Look-ups in named tables: a row name and a column name give one cell, copied from the table.

Nabar =
cols = Zisu, Pigado, Kili, Rurafes, Vidosi, Ruzok
Lim: [-3.7, -0.1, 0.7, -5.5, -0.3, 5.4]
Viruta: [1.1, -3.6, -3.7, 1.6, 2.3, 4.8]
Gufed: [-0.4, 1.9, 2.4, -0.4, -0.6, -0.3]
Bom: [-0.3, -4.0, 0.4, -3.1, 3.9, -2.1]
Dozuv: [0.1, -0.9, 4.0, -9.6, 2.6, -4.1]
Veroka: [2.0, -3.6, 0.0, 0.1, 2.4, 3.9]

Veroka, Zisu -> 2.0
Dozuv, Vidosi -> 2.6
Viruta, Vidosi -> 2.3
Lim, Kili -> 0.7
Viruta, Ruzok -> 4.8
Bom, Vidosi -> 3.9
Lim, Ruzok -> 5.4
Veroka, Kili -> 0.0
Dozuv, Kili -> 4.0
Viruta, Rurafes -> 1.6
Viruta, Kili -> -3.7
Dozuv, Pigado -> -0.9
Gufed, Ruzok -> -0.3
Bom, Rurafes -> -3.1
Dozuv, Rurafes -> -9.6
Lim, Pigado -> -0.1
Bom, Pigado -> -4.0

Guzuva.csv
,Seni,Fuz,Bovip,Gize,Pubi,Mulagak,Bil,Lalug,Sim
Vigeto,421,496,439,601,527,458,327,670,480
Gav,137,485,405,464,306,434,179,520,516
Zem,83,315,174,683,850,300,882,814,209

What is the Gize of Vigeto in Guzuva?
601
What is the Sim of Zem in Guzuva?
209
What is the Pubi of Zem in Guzuva?
850
What is the Sim of Gav in Guzuva?
516
What is the Mulagak of Gav in Guzuva?
434
What is the Fuz of Vigeto in Guzuva?
496
What is the Bovip of Zem in Guzuva?
174
What is the Sim of Vigeto in Guzuva?
480
What is the Seni of Vigeto in Guzuva?
421
What is the Lalug of Vigeto in Guzuva?
670
What is the Pubi of Gav in Guzuva?
306

Nes =
columns: Selumas, Fopekog, Mavuma, Volu, Rozep, Pazome, Vom, Riz, Mudofo, Nofi
Dodati: [-10.553, -30.202, -40.645, 0.869, 22.868, 74.439, 41.917, 54.481, 41.410, -5.153]
Remalo: [27.003, 20.306, -8.922, 24.551, -4.343, -9.192, 8.102, -73.547, -67.839, 60.051]
Fop: [42.052, 10.475, -31.135, -9.148, 21.793, -38.732, 6.124, 45.922, 69.491, -58.811]
Nusuz: [94.793, 18.607, -18.819, 12.458, 54.303, 3.990, 24.413, -17.657, 35.055, -4.726]
Dok: [46.823, -19.646, -49.070, -44.699, 56.784, -25.991, -20.009, -31.302, -38.139, -49.026]
Timuged: [37.717, 12.509, 49.462, -27.981, -1.874, -65.264, 9.138, 48.543, 2.323, -54.430]
Zuk: [-73.080, 0.533, 2.851, -65.293, -8.743, -11.485, 6.473, 46.225, 25.648, -45.593]
Vor: [-64.039, -10.124, -29.084, -5.811, -59.680, -27.058, -33.434, 53.048, 45.322, -9.038]
Ledorev: [75.394, -4.757, -13.270, 78.845, 6.374, 24.578, -36.125, 13.343, -23.978, -6.155]
Fofiguv: [45.531, -25.785, 8.300, -46.609, 14.680, 27.908, -16.382, -48.186, -69.137, 50.482]

Selumas of Vor is -64.039
Riz of Timuged is 48.543
Volu of Fofiguv is -46.609
Volu of Dodati is 0.869
Selumas of Zuk is -73.080
Mudofo of Fofiguv is -69.137
Rozep of Timuged is -1.874
Selumas of Timuged is 37.717
Pazome of Nusuz is 3.990
Pazome of Dodati is 74.439
Selumas of Remalo is 27.003
Fopekog of Ledorev is -4.757
Pazome of Fofiguv is 27.908
Mavuma of Ledorev is -13.270

